Here is a tiny trained network, its code and every weight. The questions are about switching its units off for an input and a class, where a switched-off unit gives its printed mean instead of its output.

import numpy as np


def w(rows, s, z=0):
    codes = np.array(rows[::2]) - 128.0
    scale = np.full(codes.shape[1], s)
    scale[-1] = z or s
    return codes * scale


def norm(h):
    return h / np.sqrt((h * h).mean(-1, keepdims=True) + 1e-5)


def f(y):
    return np.maximum(y, 0)


def log_softmax(a):
    a = a - a.max(-1, keepdims=True)
    return a - np.log(np.exp(a).sum(-1, keepdims=True))


def net(x, mask):
    res = np.array(x, float).reshape(1, 4) / 4 @ E
    u = 0
    for l in range(4):
        y = f(norm(res) @ A[l][:, :-1].T + A[l][:, -1])
        res = res + np.where(mask[u : u + 5], y, B[l][:, -1]) @ B[l][:, :-1]
        u += 5
    return log_softmax(norm(res)[-1] @ U[:, :-1].T + U[:, -1])


A, B = {}, {}
E = w([
[105,108,147,125,180],'x0',
[254,125,180,216,152],'x1',
[133,87,134,104,141],'x2',
[75,11,46,218,42],'x3',
],0.0092)
A[0] = w([
[120,200,169,37,48,141],'0.n0',
[236,166,169,145,145,93],'0.n1',
[91,165,119,57,150,131],'0.n2',
[111,135,187,2,110,84],'0.n3',
[182,78,88,201,150,3],'0.n4',
],0.0087,0.0039)
B[0] = w([
[68,148,126,138,252,255],'0.n0',
[177,117,182,115,115,255],'0.n1',
[119,161,95,221,120,232],'0.n2',
[128,144,77,136,206,234],'0.n3',
[140,56,161,209,182,199],'0.n4',
],0.011,0.0047)
A[1] = w([
[168,102,254,146,172,108],'1.n0',
[100,230,86,93,101,150],'1.n1',
[198,118,133,75,122,32],'1.n2',
[172,113,125,158,122,1],'1.n3',
[145,64,124,125,145,65],'1.n4',
],0.01,0.003)
B[1] = w([
[228,167,34,84,1,255],'1.n0',
[99,35,139,138,180,189],'1.n1',
[22,166,180,26,137,151],'1.n2',
[68,99,146,206,175,154],'1.n3',
[64,167,103,87,85,164],'1.n4',
],0.0057,0.0064)
A[2] = w([
[152,161,193,116,124,22],'2.n0',
[9,113,116,111,63,2],'2.n1',
[131,170,242,83,93,98],'2.n2',
[80,187,160,97,160,35],'2.n3',
[164,126,216,101,134,2],'2.n4',
],0.014,0.0035)
B[2] = w([
[166,147,90,103,136,186],'2.n0',
[176,132,8,128,100,253],'2.n1',
[156,163,69,69,119,203],'2.n2',
[95,87,166,141,160,216],'2.n3',
[132,171,117,56,98,192],'2.n4',
],0.015,0.0051)
A[3] = w([
[48,124,161,114,216,52],'3.n0',
[177,146,125,50,96,2],'3.n1',
[64,76,77,86,105,113],'3.n2',
[107,77,226,205,27,183],'3.n3',
[185,2,196,182,132,55],'3.n4',
],0.011,0.0024)
B[3] = w([
[76,131,167,138,202,255],'3.n0',
[149,163,135,108,133,209],'3.n1',
[159,103,144,151,121,214],'3.n2',
[134,133,251,190,115,216],'3.n3',
[156,122,201,194,115,238],'3.n4',
],0.014,0.0053)
U = w([
[48,151,139,130,253,183],'0',
[173,114,196,212,104,181],'1',
[59,136,179,85,88,1],'2',
[223,206,130,63,143,169],'3',
[127,80,5,164,114,143],'4',
[86,144,126,97,99,45],'5',
],0.017,0.0076)

Each question gives the input, the list of numbers given to net, and the class t.
The units are the neurons (one row each of A and B). Each row of codes is followed by its name. A weight is (code - 128) times the scale printed after its matrix; where a second scale follows, it is the last column's (A, B and U).
mask holds one flag per neuron, layer by layer. A switched-off neuron (its flag False) gives its mean, the last column of its row in B, instead of its output. The means were averaged over made-up inputs and are rounded, as every weight is.
A unit's drop is (log p(t) with every unit on - log p(t) with that unit switched off) / (log p(t) with every unit on - log p(t) with every unit switched off).
The circuit of an input: a set's keep is (log p(t) with only the set's units on - log p(t) with every unit switched off) / (log p(t) with every unit on - log p(t) with every unit switched off). Starting from the 12 units with the biggest drops (on a tie, the unit counted first), units are removed one at a time, each time the one whose removal leaves the highest keep (on an exact tie, the one counted first), for as long as the keep stays at least 0.8.
circuit, biggest first: the units of the circuit, biggest drop first
k most important neurons: the k neurons with the biggest drops, biggest first
drop of u: that unit's drop, to one decimal
input [0,8,-3,0], class 3: circuit, biggest first : [0.n1 0.n2 2.n4 3.n3]
input [-3,0,-2,-7], class 0: circuit, biggest first : [0.n0 2.n3]
input [7,-2,-5,1], class 4: circuit, biggest first : [0.n0 2.n1]
input [-7,-6,-6,0], class 0: circuit, biggest first : [0.n0]
input [-8,2,-1,0], class 3: 2 most important neurons : [0.n2 0.n1]
input [2,0,-5,-8], class 0: 4 most important neurons : [0.n0 0.n3 2.n3 2.n1]
input [4,-5,-5,1], class 4: drop of 2.n1 : 0.9
input [0,-1,-6,-8], class 0: drop of 0.n0 : 0.1
input [8,1,-6,0], class 3: 2 most important neurons : [0.n0 0.n2]
input [-6,2,4,0], class 3: 2 most important neurons : [0.n1 0.n2]
input [-6,-1,8,-8], class 0: drop of 0.n0 : 0.2
input [-8,1,-2,6], class 1: drop of 2.n4 : 0.1
